[[-30.0 -30.9   2.6 -19.2  14.4   1.4  -4.1  -7.8  34.5 -46.8 -13.5  12.6]
 [-16.4  -9.1  61.7   1.6 -26.1 -13.3  -0.4 -25.7  28.5  36.6  23.9 -15.6]
 [-15.4  12.2   5.2  50.2  52.5  45.3  59.4  13.9  16.2 -34.2 -22.8  14.3]
 [ -4.7   1.8 -29.6  -3.1   4.1  13.8   5.4 -14.7   6.5 -22.4  55.7   2.7]
 [ -7.2 -31.9 -20.2   2.7  50.1   7.1  17.7   5.8  30.8  18.5  30.9 -12.8]
 [ 15.7 -42.5   0.1  27.5  42.9 -10.1 -54.3   4.0  25.9  25.4  17.4  16.8]] --> -42.5

[[  9.2 -23.2 -16.9  11.5  63.5 -12.7 -16.2 -14.6 -19.4  32.5  17.8  67.1
    0.1 -32.9  32.2]
 [-23.7 -10.6   0.0 -13.3 -17.5   5.0  15.5  -1.3  -0.9 -46.5  -0.1 -35.6
  -14.1   6.9 -19.7]
 [  6.5 -36.4 -30.1  19.9  14.4   2.6   5.0 -19.8 -25.9 -19.5 -24.5 -41.1
    7.6 -21.7  -2.9]
 [  4.1 -15.6 -14.6   5.9  -4.6  -8.3  -2.9   3.8  -1.5  -6.3 -11.5 -34.3
    2.6  17.9  20.8]
 [-12.3   8.6 -25.7  -3.3  46.5 -24.4   3.9  -8.2 -19.7   1.8  54.8  57.2
  -21.0  19.5  30.3]
 [  5.2 -11.8 -28.1   5.5  29.8  -5.1  -0.9  15.9  -7.8   6.5   5.3  -7.8
   -0.5  25.8  17.9]
 [ -5.7   2.0 -11.5  -9.0 -19.1 -23.6  12.0   6.4   8.6 -23.1  -2.3 -16.7
  -21.5  16.6 -10.0]] --> 2.0

[[  9.5 -13.9  -5.0 -17.3  11.2   0.0 -26.4]
 [  5.4  -1.4 -10.4  -4.3  10.7  -4.2  -8.6]
 [  5.7  -4.6 -27.9  -2.7   3.1   7.7 -27.1]
 [ -6.3 -12.2   5.0  68.1 -11.1   5.6 -45.1]
 [ -1.3  -8.1  -9.2   8.4  -3.8   2.3 -13.0]
 [  0.2  -4.6  -4.7  60.4   8.5  -0.7 -43.4]
 [ -2.7  14.6  -1.7  34.6  -2.4  -1.2 -19.4]
 [-18.7 -21.2   7.5  17.8  -7.0 -39.5 -26.2]] --> -21.2

[[ 21.4  15.4  15.1  17.7  -2.3  14.9  -4.8 -34.8  11.3   7.8   4.5 -17.0
  -36.3]
 [ 77.8   4.8 -10.8 -30.9 -27.7 -27.5  23.6 -37.2  12.4  25.5  40.1   5.8
   18.0]
 [-27.4  29.7  63.8 -10.3  34.2   6.9   5.6 -61.5   2.4 -50.8 -25.7 -42.3
   -6.2]
 [ 28.0 -16.0   4.6  64.4 -24.7 -40.3 -47.8 -26.8 -19.9  12.9 -28.8  33.8
   16.7]
 [-14.6   5.3 -45.1 -32.0   0.4 -12.6   5.4  18.3  -6.7 -12.7  53.4 -28.4
    1.0]
 [  4.9  35.1  23.6  32.4  30.4  30.7  -2.1 -13.7  18.3  23.2  -8.1   0.2
  -72.2]
 [-31.1  10.3  -2.1  -6.7  35.1  -5.4  30.3  11.9  20.4 -18.8  40.7  15.9
    9.2]
 [ 19.8   3.4  16.9 -34.1  10.6  28.4  15.1   1.6  36.8  16.2 -43.2 -20.4
    8.0]
 [-26.1 -25.1 -43.0 -14.5  -3.8 -34.2  -6.0  17.7 -31.4  44.4  11.1   6.7
  -47.1]
 [-24.0 -10.3  25.0 -51.7  28.3   3.6  43.3 -21.4 -20.4  17.0   2.1   8.4
  -46.5]] --> -10.3

[[-32.7 -60.9 -21.6  -5.7   1.9 -38.7]
 [ 25.1  61.6 -16.5  39.7 -23.0 -20.7]
 [-32.2 -20.8   9.2 -49.8 -31.0 -29.1]
 [ 45.6 -31.6  16.1 -12.8  33.6  37.0]
 [-42.5  29.1   8.6 -15.3  23.5 -21.2]
 [  5.1 -71.3  37.3  18.2  -8.2 -45.0]
 [ 23.5  19.7  50.7 -10.8  47.8 -56.8]] --> 19.7

[[-31.1 -16.1 -40.9 -53.7  51.6 -46.4  23.2 -59.5  79.2 -61.4 -58.5  59.5
   59.0  74.8  20.1]
 [ 68.7  22.2  16.4 -63.0 -36.8 -70.6 -49.0   5.1 -43.4 -29.8  66.3 -74.7
    1.0  77.2 -66.0]
 [ 10.8 -33.8  -5.4  57.7 -38.1 -64.4 -52.6 -31.0  26.2 -67.2  21.7   5.0
  -45.1  72.3  65.3]
 [ -8.8  23.5  74.2  41.8 -75.3 -30.2 -22.7  -7.8   4.9 -70.3 -19.4 -73.6
  -20.1 -54.9 -21.6]
 [-64.6   2.0  18.3   6.7  -2.7  -1.6 -30.6 -76.9  25.9 -47.5  43.1  11.6
  -74.3 -31.9 -35.6]
 [ 52.1 -22.8 -70.4 -42.8 -59.2   2.2 -75.7 -16.1  52.6   9.0 -27.1  -7.2
  -61.1  28.6   3.1]
 [ 43.3  24.7 -41.0 -54.2 -21.1 -30.5   1.9 -58.1 -61.4  58.5 -13.8 -17.9
   41.3  -2.1  -0.4]
 [-42.9  11.4  -1.4  -3.2 -67.0 -32.5 -13.7  73.7  -1.4  68.3 -29.3  61.6
  -48.0 -22.9   0.7]] --> 11.4
---
[ 49.9  17.5  -3.7 -19.6  28.3  72.1 -22.8]
17.5

[[  1.4   1.0 -65.2   5.7   7.3 -58.1 -59.4]
 [-12.0 -20.1 -33.8   3.7 -57.7 -40.9   6.2]]
1.0

[[-36.8  46.0 -18.5  -5.7]
 [-41.4 -17.9 -37.1 -50.0]
 [ 52.6  56.7  -8.1  43.5]]
46.0

[  2.1 -42.5 -32.7 -80.4  56.8]
-42.5

[[ 17.7 -30.7  73.2  35.7]
 [ 14.4 -19.9  46.5  -4.7]
 [ 14.4 -23.1  13.2  59.0]]
-30.7

[-32.1 -78.7 -46.1  79.0  48.3  64.1 -51.1]
-78.7

[[ -5.4  -1.9  -8.7 -12.7  -9.9  -4.7 -12.4]
 [-25.4   2.2 -25.5  -5.1  34.1  33.7  73.6]]
-1.9

[[-57.9 -72.6  54.6   3.1  15.1   7.0  13.5]
 [ -6.0   2.1 -22.8   1.0  13.0  11.8  -1.1]]
-72.6
---
[-63.7 -32.0  43.1  45.4] yields -63.7
[ 24.1  12.1  36.2   0.0  60.3 -38.4] yields 24.1
[ 46.5 -66.7  -3.7 -10.2 -19.8] yields 46.5
[-31.8  -4.9 -68.7  30.5] yields -31.8
[ 19.7 -62.8 -31.5 -39.9  43.5 -45.0 -25.8] yields 19.7
[ 19.5  11.3  29.9 -33.4 -27.2  57.4] yields 19.5
[  2.4  -7.0   9.8 -13.5   1.9 -59.1   3.3] yields 2.4
[-30.9   2.0  38.9  61.6 -13.0   0.0] yields -30.9
---
[[-45.8  70.5   9.6  32.7 -28.3]
 [ 42.4  78.0  -7.0  46.7 -48.7]] | -48.7

[[-34.7 -19.7   6.4  19.5 -15.6 -30.1]
 [ 28.6 -77.7  70.1 -64.9 -35.8 -41.6]
 [ 31.9  16.9 -56.1  13.4 -18.4 -24.3]] | -24.3

[[-46.1  -1.9  61.5  68.4 -14.3  24.7  25.7]
 [-15.8 -43.3  45.2 -18.6 -52.6  69.9  -7.2]
 [-15.0 -44.4  45.0 -18.4 -52.7  70.9  -6.6]] | -6.6

[[-14.5 -59.6 -14.5 -48.6 -65.3  -6.6]
 [-33.9  13.0  32.7 -50.6   0.8   1.0]] | 1.0

[ 31.1 -71.8 -11.5 -61.2] | -61.2

[[-24.2   4.9   1.7 -40.2   9.9 -27.3   4.2]
 [  9.1  -1.3  -5.0  33.5   2.9  24.8 -14.1]
 [-21.1   0.7  10.4 -65.2  11.0 -31.3  -2.6]] | -2.6
---
((-3.21, -3.12, -10.53, 13.21, -8.76), (-11.53, -4.73, -7.00, -11.65, -1.19)) -> -7.00
(-0.005, 1.705, 0.266, -0.787, 0.633, -1.436, -0.499) -> 0.266
((1.242, -0.039, 0.830, 0.965, 0.500), (-0.646, -1.272, -0.966, -1.980, -1.698)) -> -0.966
((1.79, -11.58, -9.62, 4.60, 12.05), (2.30, -8.96, -16.34, 6.98, -2.40), (3.40, -8.51, -18.15, 10.33, -1.01)) -> -18.15
((0.07, -0.17, 0.12, 0.03, 0.08, 0.20), (0.06, -0.15, 0.07, -0.02, 0.12, 0.10)) -> 0.07
((-0.05, -0.07, -0.06, -0.05, -0.05, -0.05), (-0.20, 0.22, 0.10, -0.16, -0.15, -0.13), (-0.13, 0.09, 0.03, -0.11, -0.10, -0.10)) -> 0.03
((-0.3, 1.0, -0.5, 1.6, -0.2, -1.5), (0.7, -0.4, 1.1, 1.0, -1.9, -0.4), (0.4, 0.9, 0.1, 1.3, -1.2, 0.9)) -> 0.1
